Below is a small trained network, with its code and all its weights. Each question gives an input and a class and asks what happens when units are switched off, that is, made to give their printed mean instead of their output.

import numpy as np


def w(rows, s, z=0):
    codes = np.array(rows[::2]) - 128.0
    scale = np.full(codes.shape[1], s)
    scale[-1] = z or s
    return codes * scale


def norm(h):
    return h / np.sqrt((h * h).mean(-1, keepdims=True) + 1e-5)


def f(y):
    return y / 2 * (1 + np.tanh(0.7978845608 * (y + 0.044715 * y**3)))


def log_softmax(a):
    a = a - a.max(-1, keepdims=True)
    return a - np.log(np.exp(a).sum(-1, keepdims=True))


def net(x, mask):
    res = np.array(x, float).reshape(1, 5) / 4 @ E
    u = 0
    for l in range(3):
        y = f(norm(res) @ A[l][:, :-1].T + A[l][:, -1])
        res = res + np.where(mask[u : u + 3], y, B[l][:, -1]) @ B[l][:, :-1]
        u += 3
    return log_softmax(norm(res)[-1] @ U[:, :-1].T + U[:, -1])


A, B = {}, {}
E = w([
[130,83,193,155,141,76,137,99,112,70,75,70],'x0',
[58,89,35,145,152,120,43,46,89,116,211,74],'x1',
[136,109,164,122,22,174,159,212,194,70,100,55],'x2',
[78,78,30,254,62,117,237,51,96,122,15,154],'x3',
[87,215,84,62,99,97,87,176,52,93,187,89],'x4',
],0.0071)
A[0] = w([
[179,119,224,212,170,112,88,90,108,200,101,116,252],'L0N1',
[187,70,195,168,170,254,125,129,242,214,43,214,131],'L0N2',
[130,153,128,56,143,199,73,153,155,107,212,169,76],'L0N3',
],0.006,0.002)
B[0] = w([
[110,89,77,84,69,221,137,150,131,139,120,114,203],'L0N1',
[199,80,74,44,127,169,190,108,254,156,179,136,253],'L0N2',
[112,25,64,104,127,140,103,127,213,66,126,92,209],'L0N3',
],0.0098,0.0062)
A[1] = w([
[154,112,139,176,115,52,186,94,139,119,54,178,93],'L1N1',
[141,84,66,157,142,153,193,56,74,152,102,198,145],'L1N2',
[163,201,163,149,46,177,177,196,168,242,115,255,253],'L1N3',
],0.0065,0.0039)
B[1] = w([
[193,130,124,40,159,157,241,202,254,55,177,42,161],'L1N1',
[107,45,44,126,86,75,179,109,74,243,52,99,217],'L1N2',
[99,180,87,108,135,152,207,156,75,64,157,84,253],'L1N3',
],0.0084,0.0065)
A[2] = w([
[134,151,185,180,52,131,146,178,182,128,89,91,180],'L2N1',
[195,130,161,65,161,168,137,105,219,218,163,169,220],'L2N2',
[155,184,173,152,53,204,93,254,175,101,188,126,2],'L2N3',
],0.0081,0.0023)
B[2] = w([
[228,122,111,58,199,158,134,245,99,183,147,152,175],'L2N1',
[221,131,193,92,138,176,167,238,212,72,80,109,254],'L2N2',
[99,113,157,154,61,106,255,79,46,204,36,100,208],'L2N3',
],0.0094,0.0076)
U = w([
[2,152,77,36,157,160,40,135,77,44,235,65,156],'0',
[162,239,197,128,125,138,171,197,43,179,57,166,59],'1',
[23,51,39,246,79,104,156,58,82,171,59,159,151],'2',
[61,181,121,215,204,56,45,51,23,163,107,198,55],'3',
[154,204,214,206,189,138,68,99,149,123,68,235,2],'4',
[190,36,149,40,78,184,189,220,179,161,40,58,212],'5',
[192,171,110,76,239,188,115,200,252,92,232,186,155],'6',
],0.009,0.0062)

Each question gives the input, the list of numbers given to net, and the class t.
The units are the neurons (one row each of A and B). Each row of codes is followed by its name. A weight is (code - 128) times the scale printed after its matrix; where a second scale follows, it is the last column's (A, B and U).
mask holds one flag per neuron, layer by layer. A switched-off neuron (its flag False) gives its mean, the last column of its row in B, instead of its output. The means were averaged over made-up inputs and are rounded, as every weight is.
A unit's drop is (log p(t) with every unit on - log p(t) with that unit switched off) / (log p(t) with every unit on - log p(t) with every unit switched off).
The circuit of an input: a set's keep is (log p(t) with only the set's units on - log p(t) with every unit switched off) / (log p(t) with every unit on - log p(t) with every unit switched off). Starting from all 9 units, units are removed one at a time, each time the one whose removal leaves the highest keep (on an exact tie, the one counted first), for as long as the keep stays at least 0.8.
units of the circuit, in order: the units of the circuit, biggest drop first
unit that matters most: the unit with the biggest drop
top k neurons: the k neurons with the biggest drops, biggest first
drop of u: that unit's drop, to one decimal
input [-8,3,-3,5,-4], class 2: top 2 neurons	(L1N2; L2N2)
input [8,7,7,-1,4], class 0: unit that matters most	L2N2
input [0,-1,0,-1,6], class 0: units of the circuit, in order	(L0N2; L2N2)
input [3,-6,2,4,7], class 1: units of the circuit, in order	(L0N3; L0N2; L2N2)
input [5,2,-8,-3,-1], class 2: top 2 neurons	(L0N2; L0N1)
input [-1,2,-7,-3,5], class 0: top 2 neurons	(L0N2; L2N2)
input [-2,-4,-8,5,3], class 2: top 2 neurons	(L2N2; L1N2)
input [1,2,-4,0,3], class 3: top 2 neurons	(L0N2; L2N2)
input [-7,8,3,3,4], class 0: top 2 neurons	(L2N3; L1N2)
input [8,0,-3,0,7], class 0: top 2 neurons	(L2N3; L1N2)
input [-3,5,3,-1,-1], class 0: top 3 neurons	(L0N2; L2N2; L0N3)
input [-6,1,3,1,-5], class 6: top 3 neurons	(L0N2; L2N3; L0N1)
input [-8,0,6,8,3], class 2: top 2 neurons	(L2N2; L1N2)
input [-5,6,-2,-2,-3], class 0: unit that matters most	L0N2
input [7,-1,-4,-6,6], class 0: top 2 neurons	(L0N2; L2N2)
input [-6,-7,5,8,8], class 1: drop of L0N3	0.2
input [6,1,-3,4,7], class 2: drop of L2N2	0.2
input [8,7,3,4,-7], class 2: drop of L2N2	1.2
input [5,3,1,-3,4], class 0: drop of L0N1	0.0
input [1,8,5,7,-7], class 2: units of the circuit, in order	(L2N2)
